Tumu: [ 87  85 131 160  95 106  89  84  95 120]
Goz: [120  82 158 147 102  99  74  98 114 131]
rotar: [102 131 159  93 105  99  95  83 101 130]
muku: [ 90  93 131 168  84 124 124  88 108 133]
Debip: [125 125 125 123 125 123 124 126 125 123]
gusel: [ 99 102 131 159  93 105  99  98 114 132]
at: [102 131 159  93 105  99  98] -> gusel, 1
find: [123 124] -> Debip
howmany Debip: [125] -> 5
find: [168  84] -> muku
tail: [124 124] -> [ 88 108 133]
tail: [147 102  99] -> [ 74  98 114 131]
tail: [ 87  85 131] -> [160  95 106  89  84  95 120]

Goz: [154 129 109 126 110 109  93 119 120 111 109 126 109 161]
Fovuv: [141 121 130 129 121  96  89 148  82 116 100 150 155 117]
Debip: [115 128 159 134 128 106 128 158 156 115 159 128 136 139]
kivus: [133 129 119 122 128 170  87  91 126 131 141 162 123  81]
rotar: [107 100 144 140 125 164 135 138 134 139 111 126 139 159]
at: [111 126 139 159] -> rotar, 10
find: [111 109 126] -> Goz
at: [126 110 109] -> Goz, 3
howmany Debip: [159] -> 2
howmany Goz: [125] -> 0
howmany Debip: [128] -> 4

kon: [ 81 145 109 130 157 132]
fer: [145 109 131 130 157 137]
kug: [128 146 113 109 137 157]
Goz: [108 109 109 146 109 109]
tisol: [ 81 145 109 130 157  96]
tail: [131 130] -> [157 137]
howmany Goz: [109] -> 4
find: [ 81 145 109 130 157  96] -> tisol
find: [109 130 157 132] -> kon
at: [109 137] -> kug, 3
at: [130 157  96] -> tisol, 3

Debip: [146 145 126 128 146 119 130 111 142 142 119 149 114]
fer: [131 150 141 129 125 117 129 129 134 133 120 128 150]
kug: [151 172  79 114 118 109 139 134 150 131 143 148 170]
Goz: [129 127 117 116 134 123 125 142 137 116 140 132 143]
kivus: [137 131 123  98 131 144 134 132 136 130 139 133 162]
kon: [163 120 109 146 164 146 146 127 132 147 158  97 144]
tisol: [ 93 101 145 116 129  93 110 129 120 128  89 130 113]
Tumu: [126 132 126 120 145 110  89 116 129  93 170 128 151]
Fovuv: [142 120 110 142 115 113 150 136  94 120 136 138 130]
rotar: [126 128 127 128 129 128 128 125 150 130 108 129 128]
find: [134 150 131 143] -> kug
howmany Debip: [145] -> 1
at: [132 126 120] -> Tumu, 1
at: [120 145 110  89 116 129  93 170 128] -> Tumu, 3
tail: [150 131 143] -> [148 170]
howmany kon: [109] -> 1
howmany tisol: [92] -> 0

muku: [163  86  83 157  73 156 110 116 128 147  98]
fer: [ 83 157  75 141  79 124  93 160 156  87 166]
Fovuv: [163 157  83 157  73 141 163 149  81 106 105]
howmany Fovuv: [157] -> 2
at: [ 83 157  73 141 163] -> Fovuv, 2
at: [ 83 157  73 156 110 116 128 147  98] -> muku, 2

kug: [134 137 178 179 174 118]
muku: [100 100 117 117 127 134]
kivus: [137 134 153 107 129 112]
gusel: [123 109 137 168 120 138]
find: [168 120 138] -> gusel
at: [134 137] -> kug, 0
howmany muku: [117] -> 2
howmany kug: [179] -> 1

Goz: [133 138 133 108 143 128 142 136 140 108 153 139 141 111 110  75 159  93
 145]
kon: [154 147 109 156 153 104 150 146 102 103 123 153 146 108 105 125 137 119
 151]
rotar: [139 136 135 116 139 136 136 135 149 116 155 139 139 120 110  66 159  89
 135]
kug: [123 144 127 112 141 126 140 137 127 112 143 140 145 109 111  94 152 102
 138]
Debip: [160 109 151 141 104 154 105 110 155 144 144 102 109 148 145 113 131 121
 110]
fer: [156 102 157 144 108 151 112 111 160 144 149 107 110 141 149 119 126 124
 108]
Tumu: [129 142 154 147 108 156 110 116 157 144 144 103 109 142 146 116 134 117
 111]
find: [128 142] -> Goz
at: [154 147 108 156] -> Tumu, 2
find: [154 147 108] -> Tumu
tail: [144 144 102] -> [109 148 145 113 131 121 110]
at: [126 124 108] -> fer, 16
at: [116 139 136] -> rotar, 3
tail: [116 155 139 139 120] -> [110  66 159  89 135]

tisol: [126 127  96 116 104 126 117 132 137 136 123  77 151 128 127 102 122]
gusel: [138 123  77 151 128 127 131 132 151  93 141 147  94 128 127 154  93]
Goz: [126 104  96 116 104 126 116 132 137 136 123  77 151 128 127 102 122]
tail: [116 104 126 117 132] -> [137 136 123  77 151 128 127 102 122]
find: [126 127  96 116 104 126 117 132 137 136 123  77 151 128 127 102 122] -> tisol
tail: [151  93 141 147] -> [ 94 128 127 154  93]
howmany gusel: [128] -> 2

Fovuv: [127 141 120 123 109 137 142 123 128 122 138 130 143 139 144 151 134 138
  93 115 133 114 125 125 136 131 141 142 109 122 116 134 132 132 132 124
 122 119 127 126 128 113 110  97 146 136 119 123 146 128]
kivus: [120 134 112 117 132 138 131 133 136 141 138 115 136 138 172 128 136 144
  83 116 134 131 125 160 134 134 136 149 105 143 133 145 139 130 133 153
 114 131 144 128 128 143  98  88 142 136 128 119 160 136]
fer: [141 102 118 127 127 113  99 109 137 160 144 115 144 144 125 122 133 123
 122 122 122 139 117 126 138 125 149 132 119 111 162 127 125 140 127 138
 118 132 108 138 121 135 112 139 124 117 129 141 143 138]
kon: [133 128 147 156  91 133 122 109 118 109 136 156 145 147  73 126 127  92
 156 126 121 105 130  96 128 120 120 128 138 102  90 118 126 130 151 109
 152 120 105 126 125 121 158 149 128 133 111 129 122 121]
kug: [131 148 112 112 123 134 159 125 137 128 144 116 146 139 180 161 141 144
  81 113 152 132 119 128 150 140 152 151  89 124 135 144 131 140 122 127
 115 116 130 126 128 109  97  69 160 134 126 125 166 130]
gusel: [127 151 139 141  84 139 150 118 118  92 136 156 145 145 107 161 129 100
 146 110 120 103 131  99 131 125 132 136 120 110  76 124 130 130 150 105
 151 112 118 122 129  90 156 111 146 143 111 121 129 117]
tisol: [143 138 131 131 102 114 147 106 127 113 144 148 153 146 112 158 133  95
 137 125 146 125 120  85 146 126 152 132 111  93 118 123 123 141 129 104
 151 113  99 127 125  83 138 118 147 128 115 136 135 122]
Debip: [135 135 132 136 100 121 137 112 122 115 139 150 148 146 109 147 131  98
 145 122 132 114 125 100 136 125 141 133 118 104 109 123 126 137 145 110
 149 117 108 126 126  98 149 122 140 132 114 130 132 123]
howmany kon: [120] -> 3
at: [104 109 123] -> Debip, 29
howmany fer: [121] -> 1
howmany kivus: [133] -> 3
tail: [149 122 140] -> [132 114 130 132 123]
at: [109 137 160 144 115 144 144] -> fer, 7
find: [ 99 127 125  83 138 118] -> tisol

gusel: [100 133 146 132 108 137 138 106 106 154 100 100 133 136 100 108 108 151
 108 137 111 106 161 116 144 145 103 101 146 108 124 100]
fer: [126 116 176 142 122 124 141  96 143 131 126 132 141 147 122 146 141  98
 146 142 122 130 125 101 134 144 114  98 111 142  99 148]
rotar: [118 145 145 103 101 139 143 126 101  95 134  99 152 116 138 107 127 133
 108 141 131 117 124 157 103 107 132 143 113 112 129  99]
muku: [114 123 133 151 141 139 143 126 134  95 134  99 152 116 138 107 127 133
 108 141 131 157 121 138 124 112 136 139 130 119 108 127]
kug: [118 144 145 103 101 146 152 132 150 116 109 123 144 138 115 124 179 159
 134 141 131 123 146 145  99 121 132 132 127 134 116 162]
tail: [118 144 145 103 101] -> [146 152 132 150 116 109 123 144 138 115 124 179 159 134 141 131 123 146
 145  99 121 132 132 127 134 116 162]
find: [118 145 145 103 101 139 143 126 101  95 134  99 152 116 138 107 127 133
 108 141 131 117 124 157 103 107 132 143 113 112 129  99] -> rotar
at: [116 144 145 103 101 146] -> gusel, 23
howmany gusel: [100] -> 5

Fovuv: [ 95 160  83 137 134 143 139]
Debip: [151  96 106 127 132 123 118]
kon: [ 96 179  89  91 102 179  96]
gusel: [138  93 102 179  91  89 101]
tisol: [ 94 151 154 134 131 142 143]
muku: [101 181 119 158 131 123 156]
kug: [ 96 179  93 101 104 101  96]
Tumu: [ 96 179  93 101 102  91  89]
find: [179  93 101 102  91  89] -> Tumu
find: [102 179  91  89] -> gusel
tail: [132 123] -> [118]
find: [127 132 123] -> Debip
at: [101 104 101  96] -> kug, 3

kon: [152 148 120 121 150]
Goz: [141  83 142 169 150]
fer: [149 183 179 139 116]
rotar: [113 113 112 100 113]
kivus: [119 159 143 168 150]
gusel: [148 183 143 136 131]
at: [113 113 112] -> rotar, 0
tail: [113 113] -> [112 100 113]
tail: [148 183] -> [143 136 131]
howmany rotar: [112] -> 1
tail: [112 100] -> [113]

Goz: [118 159 129 134 120 130 108 127 131 103 123 118 116 104  81 120 121 119
 131 128 123 130 120  83 144 112 124 136 145 128 143]
tisol: [127 132 126 141 136 116 133 129 109 105 138  88 103 107 175 131 132 115
 127 159 142 124 110 130 109 106 108 141 118  94 126]
Debip: [118 159 129 134 120 132 108 127 103 131 123 118 116 141  81 120 121 119
 131 128 123 130 120  83 144 112 124 136 145 128 143]
at: [123 118 116 104  81 120] -> Goz, 10
at: [132 126 141 136 116 133 129 109 105 138  88 103] -> tisol, 1
at: [131 103] -> Goz, 8

Fovuv: [104 161 104 157 159 161  88 174  92  89 103 161  91 158  97 156 161 175
 180]
Tumu: [114  96 128 165 167  92 132  92 152 137 114 161 149 166 153 159  86 102
  97]
gusel: [ 76 152  82 182 179 148  82 143  96  83  87 157  92 190  89 190 143 163
 164]
kon: [129  85 152 138 133  82 150  84 158 149 125 159 160 146 162 150  84  90
  74]
rotar: [166 165 141  74  84 158 144 155 122 135 167  82 125  76 121  88 152 147
 135]
muku: [159 101 171  98 100 163 144 156 160 163 148 160 170 101 170 163  82  73
  81]
Debip: [168 110 163  78  72 107 167  97 162 167 165  97 159  75 156  70 103  97
  84]
fer: [163  86 164  93  97  82 166  81 158 172 152 145 166  95 166 100  87  77
  86]
tisol: [ 85 102 104 170 185 113 105 103 123 105  92 170 126 187 123 179 101 114
 127]
kivus: [ 87 100 105 184 178 103  98  98 133 109  93 170 131 162 123 183  98 113
 119]
kug: [128  83 150 133 143  90 158  72 160 158 129 169 171 140 161 144  85  76
  82]
find: [ 92  89 103 161  91 158] -> Fovuv
howmany Fovuv: [161] -> 4
tail: [100 105 184 178] -> [103  98  98 133 109  93 170 131 162 123 183  98 113 119]
howmany muku: [163] -> 3
tail: [144 155] -> [122 135 167  82 125  76 121  88 152 147 135]

